Each row has a name. Each question is about the rows just above it.

[-12.5 -11.6  22.7  30.0  -4.2  -3.1  25.5  12.4 -18.2 -26.8   8.4   8.7
 -26.0 -37.0  12.8  -2.2  -5.5   9.5 -36.8  12.7 -36.3  28.4 -15.4 -11.5
   4.7] = duton
[ -2.4 -33.6  22.7  40.5  15.4  48.2  22.6 -23.7 -53.6 -35.7 -25.5 -13.7
 -18.5 -63.5   5.5  -8.0  -3.4 -39.9 -38.3 -47.3  25.5  21.1 -26.2 -61.4
 -70.5] = tarev
[-23.1  20.2 -11.2   4.5 -30.2 -45.2  -7.9  42.6  30.1 -45.1  24.5  32.9
  -5.0  33.8  -3.8  11.8 -12.0  45.4 -42.0  18.0   2.5 -21.9  -7.5  15.5
  36.3] = bas
[-40.4 -17.5  -3.0  19.7   3.1 -21.8 -12.4  38.6  11.9  51.1  12.2  20.5
  14.4  66.0  -7.9  14.2 -10.4 -17.3 -23.8 -12.1  15.1 -46.2 -11.3 -31.8
  -5.3] = tave
[-12.5 -11.6  22.7  30.0  -4.2  -3.1  25.5  12.4 -18.2 -26.8   8.4   8.7
 -26.0 -37.0  12.8  -2.2  -5.5   9.5 -86.6  -6.7  14.2   1.2 -31.6  -8.8
 -37.1] = neta
[  7.6   7.6  11.2  17.5  -6.8 -21.4  -3.1  19.9   8.9   7.7   7.5  12.8
 -20.1  -4.3   8.4 -17.5   2.9   6.4 -45.6  15.3 -26.9   3.0 -16.8  30.9
   1.7] = sero
[  9.9  -7.6  19.1 -24.7  30.8  19.1  65.6   0.8  -4.6 -41.6   7.9 -36.2
 -23.7   4.5  -0.6 -11.4  -6.4  28.2 -35.7   0.7  62.3 -46.4  14.4 -16.8
  -7.0] = tez
Which entry of bas is missing from [  2.5  -5.0  -7.9  30.1 -45.1 -30.2  42.6  -7.5  20.2 -11.2 -21.9  33.8
  15.5  45.4  18.0  -3.8 -42.0   4.5 -23.1  32.9  36.3  24.5  11.8 -12.0]?
[-45.2]
Which entry of bas is missing from [ 45.4  33.8 -42.0 -45.2  36.3  -7.9  32.9 -12.0 -23.1 -11.2  30.1 -21.9
 -45.1  -7.5 -30.2   4.5  -5.0  18.0  24.5  42.6  15.5  -3.8  20.2  11.8]?
[2.5]
Which entry of sero is missing from [ 17.5   8.4   8.9 -21.4   1.7   7.6  -4.3 -16.8  -6.8 -45.6  11.2  -3.1
 -17.5   2.9  30.9 -20.1   3.0   6.4   7.5  19.9 -26.9  12.8  15.3   7.6]?
[7.7]

[ 26.6 -78.8 -36.6 -51.2 -66.1] : dafo
[-65.6 -65.5  58.7 -35.6 -49.1] : matof
[  8.5 -36.7   8.6 -36.6 -33.8] : Nuko
Which entry of Nuko is missing from [-36.7 -33.8   8.6 -36.6]?
[8.5]
Nuko without one entry, shuffled: [-36.7 -33.8   8.6   8.5]. Gone:
[-36.6]
Nuko without one entry, shuffled: [-33.8 -36.6   8.5 -36.7]. Gone:
[8.6]
Shuffled Nuko with one entry gone: [-33.8   8.6   8.5 -36.7], missing
[-36.6]
matof without one entry, shuffled: [-49.1  58.7 -65.5 -35.6]. Gone:
[-65.6]
Shuffled Nuko with one entry gone: [  8.5 -33.8 -36.7 -36.6], missing
[8.6]

